Below are the code and all the weights of a small trained network. Each question names an input and a class and asks about switching units off, where a switched-off unit gives its printed mean instead of its output.

import numpy as np


def w(rows, s, z=0):
    codes = np.array(rows[::2]) - 128.0
    scale = np.full(codes.shape[1], s)
    scale[-1] = z or s
    return codes * scale


def f(y):
    return y / 2 * (1 + np.tanh(0.7978845608 * (y + 0.044715 * y**3)))


def log_softmax(a):
    a = a - a.max(-1, keepdims=True)
    return a - np.log(np.exp(a).sum(-1, keepdims=True))


def net(x, mask):
    res = np.array(x, float).reshape(1, 7) / 4 @ E
    y = f(res @ A[0][:, :-1].T + A[0][:, -1])
    res = res + np.where(mask, y, B[0][:, -1]) @ B[0][:, :-1]
    return log_softmax(res[-1] @ U[:, :-1].T + U[:, -1])


A, B = {}, {}
E = w([
[175,228,99,171,29,180,254],'x0',
[47,46,48,219,77,91,148],'x1',
[149,108,137,137,126,123,126],'x2',
[129,133,116,120,124,133,123],'x3',
[146,105,142,140,130,121,132],'x4',
[144,107,145,141,124,125,128],'x5',
[171,201,45,245,207,215,82],'x6',
],0.0091)
A[0] = w([
[84,74,153,49,36,89,130,220],'n1',
[96,113,208,44,54,104,204,250],'n2',
[153,178,165,37,69,103,219,188],'n3',
[133,211,135,225,183,223,139,209],'n4',
[173,172,226,57,241,95,2,193],'n5',
[130,101,177,39,80,56,173,255],'n6',
[98,73,177,27,150,160,67,188],'n7',
[37,40,56,149,93,85,99,188],'n8',
[83,57,65,216,187,143,88,148],'n9',
[175,187,164,123,134,166,178,101],'n10',
[196,179,179,118,124,153,202,121],'n11',
[121,151,115,241,13,126,194,141],'n12',
[139,126,180,25,79,125,163,201],'n13',
[87,123,57,178,66,94,238,150],'n14',
[56,29,75,118,111,75,107,131],'n15',
[221,207,161,148,180,202,153,152],'n16',
[110,151,111,191,213,174,16,147],'n17',
],0.0088,0.006)
B[0] = w([
[39,130,178,55,134,193,86,233],'n1',
[41,79,164,37,53,165,105,242],'n2',
[134,105,204,48,46,153,112,213],'n3',
[176,161,46,139,96,83,145,230],'n4',
[173,47,12,142,194,228,238,254],'n5',
[58,76,198,48,61,188,162,237],'n6',
[69,63,179,57,167,208,157,211],'n7',
[48,115,208,126,254,120,57,240],'n8',
[143,181,73,236,178,79,27,218],'n9',
[198,207,163,121,52,85,127,168],'n10',
[196,207,190,81,53,65,144,180],'n11',
[181,67,26,71,129,142,197,226],'n12',
[106,96,176,42,78,175,134,203],'n13',
[45,40,92,118,133,232,220,223],'n14',
[15,183,204,151,238,163,86,216],'n15',
[190,174,98,116,83,47,217,208],'n16',
[180,89,55,241,157,111,100,216],'n17',
],0.0079,0.014)
U = w([
[104,32,123,77,139,191,183,253],'0',
[188,112,47,207,177,199,226,196],'1',
[65,146,242,118,182,143,59,62],'2',
[121,168,86,211,173,76,2,24],'3',
[135,176,217,77,33,141,123,22],'4',
[205,248,122,138,100,43,155,85],'5',
],0.0094,0.0028)

Each question gives the input, the list of numbers given to net, and the class t.
The units are the neurons (one row each of A and B). Each row of codes is followed by its name. A weight is (code - 128) times the scale printed after its matrix; where a second scale follows, it is the last column's (A, B and U).
mask holds one flag per neuron, in row order. A switched-off neuron (its flag False) gives its mean, the last column of its row in B, instead of its output. The means were averaged over made-up inputs and are rounded, as every weight is.
A unit's drop is (log p(t) with every unit on - log p(t) with that unit switched off) / (log p(t) with every unit on - log p(t) with every unit switched off).
The circuit of an input: a set's keep is (log p(t) with only the set's units on - log p(t) with every unit switched off) / (log p(t) with every unit on - log p(t) with every unit switched off). Starting from the 12 units with the biggest drops (on a tie, the unit counted first), units are removed one at a time, each time the one whose removal leaves the highest keep (on an exact tie, the one counted first), for as long as the keep stays at least 0.8.
circuit, biggest first: the units of the circuit, biggest drop first
top k neurons: the k neurons with the biggest drops, biggest first
drop of u: that unit's drop, to one decimal
input [3,0,6,2,-5,-4,-7], class 4: top 2 neurons	[n5, n3]
input [-1,3,-5,-7,4,7,-6], class 2: circuit, biggest first	[n5, n15]
input [-2,1,-8,-7,1,-7,-5], class 2: top 2 neurons	[n12, n5]
input [2,-1,-6,-5,-6,-3,-8], class 4: circuit, biggest first	[n5]
input [0,6,8,-7,-3,-7,-2], class 2: circuit, biggest first	[n5, n8]
input [8,1,4,4,1,-7,4], class 1: top 2 neurons	[n14, n12]
input [0,4,8,-1,-5,2,3], class 3: top 2 neurons	[n5, n9]
input [4,4,0,-5,-6,-3,1], class 1: drop of n7	0.1
input [2,-1,1,-6,3,0,-7], class 4: drop of n5	0.3
input [-3,2,-8,-6,5,-6,2], class 3: drop of n5	0.0
